The symbols move the units like this.
Nes: %>Vam, +>., ^>Tif, &>Bel, *>Vaz, @>.
Gor: %>Tif, +>Fiz, ^>Vam, &>Sir, *>Sev, @>Tuv
Kat: %>Bov, +>Beb, ^>Vut, &>Bof, *>Tuf, @>Vev
Mas: %>Duf, +>Sir, ^>Piv, &>Fiz, *>Seg, @>Dop
Tif: %>Gor, +>Vik, ^>Nes, &>Tur, *>Lam, @>Nas
Bof: %>., +>., ^>Tuv, &>Kat, *>Riv, @>Vam
Seg: %>Zef, +>Sal, ^>Bas, &>Vil, *>Mas, @>Sud
Vam: %>Nes, +>Dav, ^>Gor, &>Vev, *>Mut, @>Bof
Tob: %>Bar, +>Vab, ^>., &>Ked, *>., @>Dal
Zoz: %>Nev, +>Vaz, ^>Dal, &>Buz, *>., @>.
Bel: %>Vev, +>Bet, ^>Tur, &>Nes, *>Mig, @>Bov
Bas: %>Buz, +>Muz, ^>Seg, &>Nev, *>Piv, @>Vak
Dop: %>Kod, +>Vut, ^>Beb, &>Dut, *>Sud, @>Mas
Vut: %>Dor, +>Dop, ^>Kat, &>Tuv, *>Kir, @>Sir
Dut: %>., +>Tuv, ^>., &>Dop, *>Bar, @>Fiz
Dav: %>., +>Vam, ^>Fiz, &>Piv, *>Nev, @>.
Bet: %>Piv, +>Bel, ^>Duf, &>., *>Buz, @>.
Duf: %>Mas, +>Tur, ^>Bet, &>Vik, *>Zef, @>Kod
Ner: %>Kir, +>Ked, ^>Zom, &>Vab, *>Dor, @>Tet
Ped: %>Riv, +>., ^>Vab, &>Zom, *>., @>Vaz
Kod: %>Dop, +>Dor, ^>., &>., *>Ked, @>Duf
Sud: %>Ked, +>Kir, ^>Vak, &>Bar, *>Dop, @>Seg
Piv: %>Bet, +>Vev, ^>Mas, &>Dav, *>Bas, @>Beb
Fiz: %>Vik, +>Gor, ^>Dav, &>Mas, *>Vil, @>Dut
Bar: %>Tob, +>Lel, ^>Bes, &>Sud, *>Dut, @>Vil
Ked: %>Sud, +>Ner, ^>Kek, &>Tob, *>Kod, @>Zef
Bov: %>Kat, +>., ^>Dor, &>., *>Zom, @>Bel
Tet: %>Sal, +>Zef, ^>Mig, &>Lam, *>Tur, @>Ner
Dal: %>Vil, +>Lam, ^>Zoz, &>Zef, *>Vik, @>Tob
Mig: %>Muz, +>Buz, ^>Tet, &>Vaz, *>Bel, @>Zom
Dor: %>Vut, +>Kod, ^>Bov, &>Nas, *>Ner, @>Tur
Lam: %>Sev, +>Dal, ^>Vaz, &>Tet, *>Tif, @>Vab
Vev: %>Bel, +>Piv, ^>Sir, &>Vam, *>Muz, @>Kat
Kir: %>Ner, +>Sud, ^>Tuf, &>Lel, *>Vut, @>Sal
Nas: %>Tuv, +>., ^>., &>Dor, *>Vab, @>Tif
Zom: %>Tuf, +>Kek, ^>Ner, &>Ped, *>Bov, @>Mig
Kek: %>Vak, +>Zom, ^>Ked, &>., *>., @>Buz
Tuf: %>Zom, +>Vak, ^>Kir, &>Riv, *>Kat, @>Muz
Nev: %>Zoz, +>Mut, ^>Vil, &>Bas, *>Dav, @>Bes
Vab: %>Lel, +>Tob, ^>Ped, &>Ner, *>Nas, @>Lam
Tur: %>Sir, +>Duf, ^>Bel, &>Tif, *>Tet, @>Dor
Beb: %>., +>Kat, ^>Dop, &>., *>Vak, @>Piv
Vik: %>Fiz, +>Tif, ^>., &>Duf, *>Dal, @>.
Sal: %>Tet, +>Seg, ^>Muz, &>Sev, *>Sir, @>Kir
Vaz: %>Mut, +>Zoz, ^>Lam, &>Mig, *>Nes, @>Ped
Riv: %>Ped, +>Bes, ^>Lel, &>Tuf, *>Bof, @>Mut
Sev: %>Lam, +>Vil, ^>Mut, &>Sal, *>Gor, @>Lel
Lel: %>Vab, +>Bar, ^>Riv, &>Kir, *>Tuv, @>Sev
Buz: %>Bas, +>Mig, ^>Zef, &>Zoz, *>Bet, @>Kek
Sir: %>Tur, +>Mas, ^>Vev, &>Gor, *>Sal, @>Vut
Mut: %>Vaz, +>Nev, ^>Sev, &>Muz, *>Vam, @>Riv
Muz: %>Mig, +>Bas, ^>Sal, &>Mut, *>Vev, @>Tuf
Vil: %>Dal, +>Sev, ^>Nev, &>Seg, *>Fiz, @>Bar
Bes: %>., +>Riv, ^>Bar, &>Vak, *>., @>Nev
Zef: %>Seg, +>Tet, ^>Buz, &>Dal, *>Duf, @>Ked
Vak: %>Kek, +>Tuf, ^>Sud, &>Bes, *>Beb, @>Bas
Tuv: %>Nas, +>Dut, ^>Bof, &>Vut, *>Lel, @>Gor

The rows follow the links: the fewer symbols apart two units are, the more alike their rows tend to be.

Here are some units, each with a row of numbers. One shown again gets a slightly different row.
Mut -> -40 +179 -12 -117 +108 +137 -28 -114 -71 -73 +45 -184 -3 +94 +107 +77 -81 +14 -110 +75 +35 +127 -117 +6 +90 -68 -46 -123 -48 +103 -127 +237 -121 -54 +182 -91 -67 +2 -39 +83 +276 +93 +225 -12 -119 -75 -55 +264 -54 +82 -88 -22 +24 +203 +40 -141 +81 +100 -132 +42 +67 +137 -14 -111 +15 -52 -92
Dut -> +134 -43 +22 +32 -18 -264 +45 +44 +97 +95 +26 +189 +7 -170 -178 +90 -18 +48 +234 +13 +138 +196 +129 +92 +82 +163 -105 +185 +169 +79 +32 +18 -137 +41 +6 +182 +58 -88 -6 +28 +61 -12 -148 +29 +291 -84 -10 -117 +78 -14 +15 +208 +23 +82 -179 -143 -31 +32 -32 +119 +108 -30 +39 +28 -5 -131 -43
Riv -> +37 +105 -89 -55 +31 +44 -105 -164 -44 -88 +31 -28 -95 +56 +181 -19 -26 +40 -43 +59 +30 +2 -83 +6 +97 +77 -126 -11 +43 +181 -85 +215 -139 -37 +40 -109 -54 -30 +38 +118 +252 -36 +150 +70 -126 -55 -120 +226 -66 +104 -92 -124 -41 +232 +73 -101 +62 +171 -131 +38 +168 +164 -9 -204 +114 -36 +10
Nev -> +182 +118 -4 +59 +2 -17 -13 +18 +83 -42 +40 -129 +10 +131 +48 -43 -79 +103 +93 +75 +52 +248 -127 0 +74 -209 -77 -141 +9 +100 -46 +222 -160 +76 +129 +199 +38 -142 -68 +0 +307 +164 +41 -132 +36 -142 -94 +186 +29 -8 -69 +93 +31 +127 +77 -283 +101 +52 -26 +3 +39 +94 +45 +114 -33 -128 -19
Vab -> -189 +52 +29 -56 +29 -66 +13 +89 -20 -68 +28 +28 +80 -114 -69 +38 -75 -89 -85 +11 +125 -180 -96 -111 -35 +113 -199 +87 +35 +131 +93 +11 -219 -59 +76 -150 -20 +140 -1 +75 +73 -141 -126 +125 -90 +7 +20 +71 +134 +75 -26 +30 -57 -58 -59 -132 -113 +50 +15 +20 +20 +137 -159 -432 +130 +97 +27
Sal -> -202 +66 +46 +5 +58 +133 +42 -28 +71 +45 -91 -17 +124 +38 +98 +99 -23 +34 -291 -190 +2 -73 +93 -20 +93 +61 +36 -173 -55 -129 -74 +78 -31 -108 +202 -285 -73 +63 -53 +31 -121 +140 -27 -30 -76 +280 -81 -166 +93 +35 +125 -198 +96 -59 +67 +192 +42 -109 +46 +23 +20 -162 +151 +52 -147 +20 +56
Vak -> +179 -111 -15 +165 -123 -96 -62 -65 +85 -36 +15 +129 -59 +81 +161 -191 +81 +261 +27 +39 -207 +8 -55 +5 +31 -167 +152 -96 +46 -73 -47 +76 +86 +131 -46 +114 -34 -165 +35 -134 +58 +13 -82 +0 -69 -48 -174 +34 -85 -36 +3 -63 -51 +38 +242 +50 +41 +49 +8 +12 +154 +17 +112 +197 +19 -182 +99
Gor -> -151 +119 -3 -100 +174 +46 +30 -60 -57 +120 -23 -38 +42 -108 -136 +220 -43 -81 +21 -37 +214 +169 +145 +88 +140 +273 -143 +113 +68 +85 -31 +81 -82 -176 +161 -40 -10 +73 -36 +183 +4 +20 +104 -1 +143 +58 +85 -14 +47 +105 +13 +66 +72 +142 -321 -58 +53 +10 -75 +86 -20 -63 +14 -66 -127 -11 -151
Bel -> -97 -4 -20 -102 -2 +186 -114 -78 -191 +31 +76 -161 -50 +57 +57 -19 +97 -120 +7 +6 -120 -37 -65 -1 -77 -41 +122 -21 -108 -99 -67 -137 +270 -71 -190 -20 -43 +15 +32 +4 -201 +9 +144 -34 -139 +1 +127 +111 -175 -2 -28 -95 -52 -93 -56 +208 +52 +11 +3 -63 -212 -22 -101 +75 +9 +114 +3
Bof -> -12 +109 -57 -75 +46 +57 -120 -197 -179 +39 +66 -45 -156 -36 +14 +62 -29 -29 +174 +46 +82 +99 -54 +47 +111 +202 -72 +154 +154 +202 -105 +75 +13 -124 -92 -16 -98 -27 +68 +122 +47 -180 +172 +85 +8 -75 -43 +252 -142 +81 -82 -22 -14 +279 -122 +26 +30 +130 -155 +49 +58 +99 -68 -46 +97 -91 +1
Vaz -> -68 +189 -27 -143 +121 +118 -45 -13 -65 -80 +75 -243 +38 +83 +21 +54 -47 -144 -85 +110 +11 -13 -158 -84 -91 -103 -129 -86 -77 +83 -39 +119 -137 -14 +24 -53 -1 +119 -6 +66 +133 +62 +205 +44 -237 -123 +65 +313 -5 +71 -94 +54 -69 +41 +20 -233 -43 +52 -62 -26 -125 +237 -148 -186 +106 +129 -78
Dop -> +89 -172 +6 +96 -106 -189 +67 +8 +50 +81 -15 +202 -18 -76 -10 -34 +66 +121 +177 -37 +17 +76 +193 +89 +67 +79 +112 +108 +126 -103 +3 -80 +88 +69 -33 +94 +21 -120 +6 -71 -94 -27 -193 -41 +234 +68 -61 -301 -9 -25 +78 +40 +41 -45 -26 +177 -6 -75 +59 +105 +125 -235 +133 +206 -89 -113 +77
Buz -> +128 -32 +71 +83 -46 +34 -56 +69 +77 -89 -16 -99 -14 +98 +80 -114 +17 +27 -37 +102 -141 -68 -132 -61 -178 -368 +167 -177 -106 -98 +8 -72 +95 +159 -80 +186 +81 -41 -26 -173 -2 +67 +26 -100 -117 -81 +25 -9 -61 -97 -47 +43 -58 -156 +211 -44 +50 -101 +96 -125 -104 +66 -6 +206 +9 +57 +49
Sud -> +98 -106 +29 +181 -129 -189 +131 +45 +164 +9 -64 +238 +25 -59 +55 -56 -18 +244 -91 -70 -30 -79 +37 -32 +33 -41 +23 -38 +51 -89 +51 +3 -37 +134 +4 +2 +0 -120 -2 -134 +41 +91 -208 -41 +92 +81 -150 -250 +131 -40 +76 -72 +37 -38 +175 +67 +22 -65 +70 +13 +199 -71 +173 +65 -70 -151 +159

Each walk starts at a row. The symbols on each line, taken left to right, move it on to the next unit.
Answer with the unit's row; about right is enough.
new walk
+166 -111 -40 +70 -161 -79 -78 -113 -55 +2 +65 +148 -149 +11 +75 -150 +59 +129 +190 +56 -118 +114 +62 +61 +55 -53 +170 +56 +89 -108 -76 -54 +179 +91 -200 +207 +10 -190 +77 -111 -56 -19 -46 -71 +78 -63 -70 -11 -170 -52 +15 -32 +5 +88 +37 +111 +18 +59 -22 +6 +97 -77 +100 +265 +18 -137 +111
* + ^ & -> -99 +154 -55 -11 +64 -104 +67 -16 +35 -15 -26 +96 +41 -46 +7 +118 -50 +54 -73 -42 +130 -59 -15 -28 +130 +237 -235 +22 +106 +157 +11 +159 -262 -53 +181 -215 -8 +24 -13 +152 +242 -21 -73 +96 +30 +43 -87 +20 +119 +89 +7 -102 -2 +126 -40 -62 -11 +68 -48 +111 +167 +97 -45 -322 +24 -68 -14
% & @ -> -220 -52 +63 -28 +30 +106 +50 +92 +22 -25 -77 -49 +155 -3 +24 +69 -18 -77 -249 -90 -30 -226 -39 -88 -120 -13 +47 -128 -151 -92 +50 -82 -31 -41 +58 -250 -28 +135 -47 -13 -145 +12 -26 -14 -170 +168 +65 -154 +109 +2 +59 -113 +5 -247 +83 +119 -22 -115 +147 -96 -66 -70 -28 -139 -42 +199 +8
new walk
-169 -70 +55 +7 +7 -26 -18 +28 -34 +4 -33 +145 +79 -58 +63 +18 +64 +29 -231 -90 -87 -338 -56 -142 -94 +101 -29 +12 -50 -63 +55 -111 +7 -33 -105 -281 -139 +126 +20 -7 -143 -57 -109 +101 -128 +166 +3 -132 +52 -19 +14 -151 -60 -185 +86 +179 -84 -13 +81 -70 +32 +6 -39 -198 +120 +135 +142
@ + -> +24 -95 +99 +98 -21 -50 +165 +141 +179 -29 -96 +55 +141 +14 -68 -43 +37 +22 -108 -39 -16 -128 -1 -81 -131 -207 +61 -121 -100 -166 +150 -53 -25 +155 -35 +91 +59 +15 -82 -189 -46 +92 -158 -40 -44 +80 +15 -254 +142 -92 +34 +26 -11 -250 +147 -1 -13 -181 +169 -84 -102 -63 +34 +99 -140 +38 +1
* & -> +76 -14 +61 +3 +36 -67 +50 +183 +72 +83 -11 -66 +35 -87 -225 +57 -76 -115 +158 +59 +143 +117 +68 +17 -98 -7 -84 +98 +14 +75 +189 -82 -70 +34 +35 +227 +123 +49 -51 -24 +41 -3 -82 -1 +198 -97 +126 -65 +113 -91 -25 +247 -34 -67 -194 -194 -53 -43 +43 -9 -94 -20 -67 -39 -55 +52 -66
new walk
+48 -189 +82 +162 -133 -195 +98 +185 +129 -32 -79 +180 +28 -80 +3 -137 +11 +109 -49 +5 -122 -228 +11 -63 -123 -100 +41 +24 -7 -93 +138 -109 -28 +205 -85 +17 +8 +29 -23 -175 -59 -37 -252 +6 -9 +33 -8 -245 +134 -125 -7 -21 -49 -237 +173 -17 -103 -130 +147 -97 +65 -11 -6 +2 +30 +52 +139
+ ^ ^ ^ -> -48 -30 +13 +47 -30 +76 -103 -66 -109 -116 +51 -69 -55 +87 +182 -126 +82 +26 -145 +62 -250 -222 -150 -62 -99 -54 +53 -47 -54 -48 -36 -60 +106 +9 -177 -155 -84 +44 +51 -57 -66 -117 +108 +77 -215 -3 -21 +164 -122 -14 -98 -179 -95 -49 +182 +129 -57 +37 -10 -67 -37 +103 -115 -123 +168 +124 +120
@ ^ + & -> +30 +17 +59 +30 +30 -83 +174 +210 +170 -38 -65 -55 +49 -7 -170 +29 -91 -43 -52 +14 +164 +33 +4 -49 -151 -118 -178 +10 -62 +107 +161 +31 -174 +115 +153 +58 +96 +81 -103 -15 +169 +87 -99 -25 +47 -69 +81 -71 +203 -5 -25 +196 -24 -96 -13 -333 -79 -89 +83 -78 -41 +73 -30 -85 -23 +55 -83
new walk
+74 -1 +53 +114 -78 -234 +129 +140 +156 -21 -27 +120 +7 -94 -24 -32 -47 +188 +20 -13 +137 +83 +24 -19 +93 +60 -168 +53 +171 +110 +72 +194 -228 +98 +106 +64 +55 -32 -70 -21 +269 +3 -200 +36 +131 -46 -132 -88 +197 +39 +33 +110 +47 +100 +26 -229 -36 +22 -8 +103 +233 +39 +60 -145 +8 -171 -15
+ @ + -> +106 +36 +59 +91 +63 -98 +183 +148 +196 -32 -70 0 +46 -34 -149 +35 -85 0 -9 +31 +205 +127 +22 -18 +27 -63 -146 -65 +70 +77 +62 +177 -245 +114 +243 +124 +98 -51 -111 +32 +270 +136 -75 -72 +112 -37 -58 -89 +176 +4 +26 +105 +94 +17 -26 -289 +19 -53 -1 +94 +56 -28 +70 -2 -120 -112 -88
% & * -> +62 -119 +61 +34 -34 -57 +65 +121 +108 +68 -18 +9 +75 -127 -173 -47 +62 -71 +63 -18 -15 -2 +120 +5 -154 -77 +103 +45 -35 -156 +105 -224 +150 +89 -84 +193 +117 -17 -15 -109 -217 +31 -128 -46 +113 +57 +119 -247 +50 -139 +78 +153 +23 -213 -52 +38 -59 -171 +146 -84 -163 -156 +19 +181 -108 +59 -3
new walk
-42 -28 -94 -6 -37 +67 -58 -188 -92 -72 +66 +23 -100 +137 +268 -90 +72 +169 -125 -50 -244 -95 -124 -15 +50 +36 +68 -90 +0 -80 -155 +43 +100 -48 -57 -193 -137 -52 +91 -6 -2 -14 +77 +9 -171 +62 -129 +118 -143 +58 +8 -275 -71 +85 +185 +187 +78 +56 -68 +46 +124 +22 +8 -19 +126 -51 +138
% * % -> -44 -2 -42 -5 -91 +85 -147 -259 -201 +29 +19 +58 -140 +74 +156 -23 +62 +43 +49 -9 -156 +8 +58 +81 +117 +149 +150 +0 +56 -43 -169 -16 +243 -171 -174 -72 -114 -71 +157 +36 -187 -50 +88 +12 -37 +45 -51 +130 -213 +63 +12 -180 -21 +148 -26 +256 +52 +81 -71 +35 +48 -68 +28 +121 +57 -81 +55
+ ^ & @ -> +99 +58 -5 -4 +43 -96 +99 +82 +56 +98 -25 +1 +25 -97 -189 +109 -76 +0 +182 -13 +210 +279 +141 +79 +83 +37 -77 +102 +54 +57 +40 +33 -114 +15 +135 +164 +121 -40 -70 +14 +106 +79 -62 -54 +283 -33 +30 -93 +112 +34 +53 +229 +50 +81 -226 -162 +38 -57 -14 +92 +28 -119 +47 +104 -139 -108 -183
new walk
+50 -113 +43 +38 -32 -16 +111 +16 +131 +49 -98 +93 +40 -20 -77 +72 -47 +71 +66 -120 +21 +140 +148 +102 +24 -42 +115 -22 -8 -117 +59 -64 +88 +64 +33 +141 +52 -106 -38 -89 -114 +119 -113 -96 +216 +66 -25 -291 +76 -45 +131 +103 +95 -39 -69 +113 +87 -123 +62 +44 +14 -280 +160 +316 -203 -87 +24
+ * * -> -159 +36 -32 -41 +47 +132 +9 -73 -20 +156 -72 +32 +62 -37 -23 +120 +69 -15 -64 -201 +44 -33 +151 +88 +135 +157 +88 -16 +15 -121 -86 -68 +122 -204 +52 -121 -84 +6 -5 +79 -287 +7 +46 -52 +50 +212 +74 -166 -22 +35 +83 -115 +97 -33 -123 +306 +50 -77 +33 +53 -17 -275 +57 +153 -176 +9 -17
^ ^ ^ * -> -62 +29 -53 -23 +42 +231 -98 -164 -50 -44 -25 -141 -9 +171 +228 -34 +21 +73 -231 -41 -163 -57 -48 -3 +54 -122 +160 -230 -120 -102 -203 +94 +20 -31 +62 -181 -114 -34 +33 +63 -25 +118 +189 -57 -195 +142 -83 +136 -134 +27 +20 -213 +1 +53 +196 +188 +121 +7 -31 -45 -3 +20 +55 +137 +4 -6 +45
new walk
+10 +141 -91 -168 +130 +199 -119 -168 -162 +23 +68 -201 -79 +74 -16 +116 -38 -121 +110 +23 +86 +185 +27 +71 +93 +90 -35 -9 -44 +124 -175 +108 -2 -153 +61 +0 -11 -32 +12 +161 +61 +8 +278 -10 +6 -57 +53 +273 -151 +76 -40 +53 +58 +225 -156 -83 +95 +75 -98 +62 -46 -29 -54 +57 -30 -44 -131
^ @ -> -87 +104 -37 -43 +96 -22 +40 -71 -74 +68 +14 +142 -43 -114 -80 +150 -35 -80 +82 -42 +186 +109 +158 +21 +111 +360 -169 +167 +115 +134 +31 +50 -96 -188 +68 -52 -37 +87 +36 +186 +16 -81 +26 +91 +208 +16 -1 +38 +24 +112 -15 +9 +34 +99 -277 +66 -50 +64 -110 +126 +121 -33 -24 -175 +24 -56 -61
@ ^ % -> -46 +137 +2 -161 +44 +141 -104 -62 -166 +10 +75 -263 -36 +46 -102 +49 -11 -169 +145 +106 +25 +95 -62 +45 -26 +7 -62 +54 -76 +141 -38 +7 +92 -102 -44 +39 +23 +123 +23 +108 -62 -71 +242 +30 -25 -118 +164 +281 -114 -10 -117 +91 -41 +50 -166 -85 +32 +116 -58 0 -211 +140 -193 -115 +62 +106 -118
new walk
-119 -77 -50 +7 +5 +19 -20 -68 -92 +112 -13 +209 -4 -109 +28 +61 +84 +24 -21 -128 -35 -95 +151 +123 +113 +288 +99 +109 +89 -82 -74 -110 +83 -166 -54 -170 -98 +5 +69 +100 -201 -99 -60 +63 +90 +158 -11 -153 -71 +32 +82 -175 +39 +14 -129 +295 +21 -2 +7 +80 +72 -184 +41 -8 -91 -40 +62
* % % -> -110 -43 -17 +105 -36 -13 +33 -83 +65 +15 -57 +180 +50 -22 +155 -1 +46 +117 -216 -164 -37 -209 +41 -23 +161 +161 +25 +10 +43 -1 -33 +46 -52 -130 +34 -310 -137 +43 -1 +49 -76 -28 -74 +42 -49 +203 -133 -136 +7 +45 +118 -259 +63 +4 +66 +234 -28 +17 +27 +57 +231 -56 +83 -115 -21 -41 +132
& ^ % -> -1 +73 -38 -60 +21 +44 -105 -38 -108 -164 +75 -42 -40 +65 +83 -82 -46 -97 -47 +128 -24 -131 -156 -78 -93 +2 -177 +18 -66 +125 +12 +70 -102 +18 -102 -113 -75 +107 +27 +43 +126 -91 +126 +108 -173 -109 +11 +269 -4 +37 -127 -30 -123 +33 +32 -148 -46 +158 -101 -23 -14 +258 -161 -272 +207 +114 -11
